The symbols move the elements like this.
* | gu de ni ga pe si
z586 | z17 z363 z550 z665 z46 z56
z94 | z338 z201 z208 z987 z613 z450
z701 | z917 z786 z978 z204 z758 none
z640 | z259 z686 z341 z758 z204 z453
z822 | z341 z987 z259 z201 z484 z80
z917 | z701 z163 z310 z119 z440 z45
z786 | z163 z701 z188 z337 z527 z524
z310 | z978 z613 z917 z484 z201 z877
z758 | z440 z527 z501 z640 z701 z966
z188 | z613 z978 z786 z610 z338 z498
z596 | z46 z766 z309 z884 z17 z95
z524 | z817 none z498 z980 z219 z786
z527 | z208 z758 z338 z686 z786 z219
z337 | z392 z204 z610 z786 z686 z980
z980 | z550 z590 z17 z524 z309 z337
z79 | z590 z550 z363 z45 z589 z119
z590 | z79 z980 z214 none z453 z204
z589 | z453 z499 z80 z933 z79 z259
z440 | z758 z208 z201 z259 z917 z933
z309 | z499 z453 z596 z219 z980 z686
z978 | z310 z188 z701 z377 z501 z426
z201 | z501 z94 z440 z822 z310 z660
z214 | z363 z17 z590 z426 z766 z377
z259 | z640 z570 z822 z440 z119 z589
z498 | z665 z426 z524 z17 z884 z188
z550 | z980 z79 z586 z817 z499 z392
z363 | z214 z586 z79 z877 z80 z484
z187 | z660 z884 z966 z766 z426 z501
z686 | z570 z640 z95 z527 z337 z309
z660 | z187 z450 z933 z80 z877 z201
z208 | z527 z440 z94 z570 z163 z867
z499 | z309 z589 z46 z867 z550 z570
z987 | z95 z822 z570 z94 z56 z46
z966 | z933 z219 z187 z453 none z758
z665 | z498 z877 z817 z586 z450 z613
z219 | z867 z966 z884 z309 z524 z527
z884 | z450 z187 z219 z596 z498 z338
z426 | z877 z498 none z214 z187 z978
z80 | z766 z46 z589 z660 z363 z822
z377 | z484 z610 z204 z978 z341 z214
z338 | z94 z501 z527 z95 z188 z884
z570 | z686 z259 z987 z208 z392 z499
z46 | z596 z80 z499 z450 z586 z987
z204 | z119 z337 z377 z701 z640 z590
z817 | z524 z45 z665 z550 z867 z163
z163 | z786 z917 z613 z392 z208 z817
z613 | z188 z310 z163 z56 z94 z665
z392 | z337 z119 z56 z163 z570 z550
z453 | z589 z309 z766 z966 z590 z640
z877 | z426 z665 z45 z363 z660 z310
z56 | z610 z484 z392 z613 z987 z586
z450 | z884 z660 z867 z46 z665 z94
z95 | z987 z341 z686 z338 z610 z596
z341 | z822 z95 z640 z501 z377 z766
z933 | z966 z867 z660 z589 z45 z440
z867 | z219 z933 z450 z499 z817 z208
z501 | z201 z338 z758 z341 z978 z187
z610 | z56 z377 z337 z188 z95 z17
z484 | z377 z56 z119 z310 z822 z363
z17 | z586 z214 z980 z498 z596 z610
z766 | z80 z596 z453 z187 z214 z341
z45 | none z817 z877 z79 z933 z917
z119 | z204 z392 z484 z917 z259 z79

The rows follow the links: the fewer symbols apart two elements are, the more alike their rows tend to be.

Rows of some elements; one shown again gets a slightly different row:
z499:  +99  -179  -191  +154   -40  +136   -49   +87  +119  +251   +73   +21  +243   -57   +75   +85  +165  +188   +57   +56  -125  +166  +131    -2   -48  +153   +26  -164   +90  +160  +123  +286  +331  +163  -134  -232  +100  +145  -249
z610: +261  -145  +101   -79  +240   +88   +14  -221   +30   +83  -119  -155  +163   -65   +15   +67   -83  +153   -74   +84  +143  +224   -76  +167  +145  +161   -89  -129   -47  -139   -55  -130  +200  +252  -166  -116   -17  +218  +170
z978:  -92  +150  +128   -71   +67  -214   +68    +8  -114  -107   -82    +5  -240  -111  -107  -117  -154  -206   -39  +107   +59  -131  -140  +229  +141  -148   -48  -178  -118  -206   -69  -235  -237  -174  -134  +256  -202  -117  +227
z440: -325  +103   -58  +105  -252   -60  +103  +208    -9   -29  -102  +169  -169   +94  -250   -74  +146  -163   +37  -110   +41  -191  +145  -149  -119  -198  -100  +120  +174  -218  +135  +161  -140  -131   +89  +128   +76  -141  -191
z377: -117  -213  +185   -79  +301  -152   +49    -4  -155  -139   -77  -226  +225  +135   +19  -106  -133   +99   -51   -91   +66  -164  -108   -67  +152  +199    -3  +184  -169  -152  -118  -217  -178  +169  +104  +164   -79  +178  +266
z484: -114  -177  +124  +120  +366  -310   +57    +8  -119  -195  -156   -56  +189   -40  -200   -40  -150  +134   -99   +15   +38  -248  -154   +82  +160  +137   -53  -115   +15  -234   +97  -183  -216  +186  -140  +173   -94  +116   -24
z392: +136  -202   -42  +108  +245  +126   +89  -258  +109  +121   -64   +40  +153   -12  -185   +86   -87  +232  +103   +60   +54   +99  +158   -21  +219  +191  -153  -152  +105  -183  +183  -199  +165  +224   -58  -268   -97  +185  -201
z259: -319  -191   +38   +98  -105  -214  +130  +203   +26  -114  -106   -11  +161  -137  -108   -68  +102  +131   +51    -9   +81  -340   +94    +6   -90  +167  -107  -149   +90  -206   +47  +257  -143  +138  -131  +165  +140  +172  -149
z426: -107  +216   -26  -186   +83  -146   -86   -45   -75  -160  +153   -13  -186   +80  +236   -45   -56  -163   -66   -19   -92  -168  -146   -39  +142  -165  +157  +139   -65  +183   -87  -126  -280  -227  +109  +206  -127  -189  +301
z363: -120  -238   -37  +121  +324   -82  -115   -17  -154  -107  +166   +31  +239  +123   +25  -111  -159  +187   -63    -7  -118  -255   -88  -174  +112  +202  +184  +168  -139  +218  +154  -171  -180  +136  +162  +191  -167  +165   -55
z79: -246  -160  -217   +92  +287  -174   +33   +34   +36  -154  +128   -12  +180   -99   +33   -66  -200  +179   +81   +57  -116  -218  +124   +62  +139  +102   +17  -134   +87  +210   +83  -146  -229  +160   -45  +200  -103  +158  -217
z341: -116  -189  +146   -81  -124  -222   +78  +243   -67   -42  -161  -227  +167   -89   +17  -107  +162  +169    -6   +79   +53  -119   -42  +160  -143  +115   -41  -213   -85  -146   -51  +142  -180  +129   -62  +191  +120  +159  +215
z119: -350  -167   -43   +57  +287  -145  +112   +16   +22  -137  -137  +104  +117   +68  -228   -56  -168  +139   +39   -32   +41  -233   +71  -158   +88   +81  -169   +81  +105  -151  +129  -197  -192  +151  +181  +181   -73  +207  -211

Each walk starts at a row. The symbols on each line, taken left to right, move it on to the next element.
Each answer is a row, close to the row of the element it stands for.
-138  +224  +119  +124  -296  -212    -4  +235  -143   -80  -142  +175  -184  -115  -199   -80   +75  -138   -61   +59   +39  -200  -158    +2  -144  -122   +30  -141  -153  -189   +58  +173  -226  -205  -168  +238   +43  -150   -78
si de gu si -> +305  +133  +147   -38  -242   +64    +7    -8   +12   +87   -93    +4  -100   -77   -65  +122  +191  -142   +13   +33   +65  +248  -175  +182   -73  -179   +35  -103   -83  -184  -147  +215  +191  -197  -129  -149  +155  -193  +272
de ga si de ga de si si -> -137  +261   +66  -114  -300  -239  -116  +272   -93  -138  +157   +17  -222   -79  +170  -122   +61  -188   -60   +99  -106   -95   -78  +166  -155  -184  +123  -100   -40  +146   -82  +176  -218  -198   -97  +183  +145  -170  +223
-306  -247  -191  -115  +333   -79   -79   -36     0  -153  +134  -223  +186  +102  +194  -116  -180  +166   -26   -58  -153  -176  +146    -7  +134  +163   -30   +89   +92  +186  -139  -173  -204  +132  +136  +165  -103  +208   +41
gu pe de si si ni si -> +269  -233  +221   +97   -66   +48    -8    +6   +40  +123  -115    -7  +184  -101  -146  +105   +94  +128  -105   +81  +114  +128  -183   +29  -119  +151   -96  -176   -86  -262  +123  +202  +200  +298  -234  -157   +98  +130   -56
si gu pe pe gu ni ni ga -> +301  +217   +53   +72  -351   +50  -123   -32   -76  +117  +136  +266  -192  -130   +45   +92  +154  -110   -56   +23   -61  +220   -60   +29  -135  -162  +123   -89   -38  +127  +112  +154  +190  -126   -83  -220   +30  -123   -69
-316  +241   +52   -61  +127  -134   +50   -18   -29  -145   -41   -23  -221   +61   -39   -64  -168  -153   +57   -74   +89  -177  +123   -12  +163  -195  -124  +119   +65  -227  -122  -278  -202  -210  +169  +275   -98  -128   +44
de ni ni ga si si ->  +70  -171   +21   -63  +306  +178  +161  -231  +106   +41    -1  -198  +181  +155   -33   +86  -164  +209   +94   +28   +73  +201  +104   -39   +63  +168  -127   +80  +163  -179   -50  -176  +216  +166   +90  -168  -101  +210   +84
si si ni gu si de ni ga -> -276  +143  -251   +25    -5   -60   -28    -6   +15  -104  +123  +300  -196   +40   +76   -83  -106  -112   +72   -72   -48  -153   +74  -136  +143  -148   +75  +153  +120  +160   +81  -121  -208  -171  +132  +154   -78  -190  -204
-329  +143   -28   +97   +12  -179   +64   -17    +4  -134  -113  +171  -161  -130  -209   -71   -61  -115   +82   +26   +74  -174   +89   +24  +164   -67  -183  -128  +103  -185   +88  -109  -205  -175  -141  +183   -81  -129  -225
de de de si ni pe pe -> +268  +209    +8  +157   +85  +275   -76  -263   +32   +57   +66  +198  -184   +31  +136  +112  -128  -150  -127   -94  -129  +113  -125  -140  +118  -162  +136   +86   -81  +198   +62  -234  +233  -184  +217  -164   -99  -162   -46
si de gu pe ni si ga ga -> -326  +217  -190  -102  -240  -121   -67  +203   +24  -142  +112   -47  -179   +12  +210  -109  +120  -168   +51   +22  -129  -186   +74    -2  -148  -176   +67   +98  +103  +158  -201  +203  -159  -186  +115  +208   +63  -175   +53
-113  +129  +152   +50   +22  -129   +13   -11  -139   -80  -101  +235  -206   +46  -158   -92   -97  -157   -74    +6  +155  -169  -149  -169  +110  -194   +17   +95  -101  -182  +175  -192  -233  -272  +106  +300  -112  -261  -116
gu pe de si si ni si ->  +55  +191  -163  -117  -310   +96   -76   -55  +156  +124  +135    +3  -202  -122  +246  +136  +166  -200   +72   +32   -48  +254   +97  +178  -108  -219  +107   -76   +52  +172   -90  +164  +196  -169  -135  -222  +104  -163   +86
pe ga ni de de gu gu -> +295  -175   +40   -93  +272  +196  -128  -208     0   +58  +105  -206  +273  +120  +182   +41   -41   +78    +7   -38  -125  +232  -115   -60   +14   +73   +53   +96   -53  +209  -132  -224  +182  +219   +74  -228   -74  +163  +161
-324  +175   +13   -56  -318  -178  +192  +167   +39   -53  -122   -26  -158   -77   -72   -61   +60  -164   +56   +69   +91  -100   +93  +189  -124   -85  -148   -67   +93  -215   -54  +179  -187  -130   -92  +227   +86   -22   +57
gu gu si de de ga gu -> -310  -166  -206  +159   -93   -79   -26  +308   +75  -107  +140   -89  +184   +38   +31   -86  +145  +201  +150   -31   -92  -215  +105  -180  -106   +73   -13  +116   +72  +200  +144  +221  -154  +123   +54  +193  +157  +145  -184
si ga de gu ni gu pe gu -> +208  +129  +216  -160   +78  +243   +68  -281   -53  +144  -149   +51  -175   +89   -57  +145  -165  -143   -60   -94  +106  +247  -103   -31  +109  -134   -44   +80   -79  -188  -125  -181  +236  -127  +176  -197  -102  -182  +221
 -70  -176   +35  -102  -165   -54   -66  +266  -140  -128   +81  -233  +145  +144  +246   -40   +93  +139   -68   -40   -25  -195  -134  -119  -135  +161  +173   +62   -93  +176   -94  +150  -215  +111  +148  +164   +72  +213  +267
ga gu pe si pe gu si de -> +301  +221    -5   -56  -315  +192  -110   +31   -16  +150  +175   +43  -136   +76  +197   +79  +103  -125   -57   -23  -104  +253   -85   -18  -160  -179  +125  +153   -54  +172  -123  +190  +186  -127   +64  -198   +43  -136  +222
ga ga ni ni si ga gu ga ni ->  +17  +135   -34  +106  -293   +36  +110   +38  +136  +108  -126  +222  -235  -141  -231   +96  +174  -200  +103   +14  +139  +170  +128   +27   -84  -122  -144  -109  +118  -196   +98  +128  +182  -155  -134  -202   +42  -166  -188
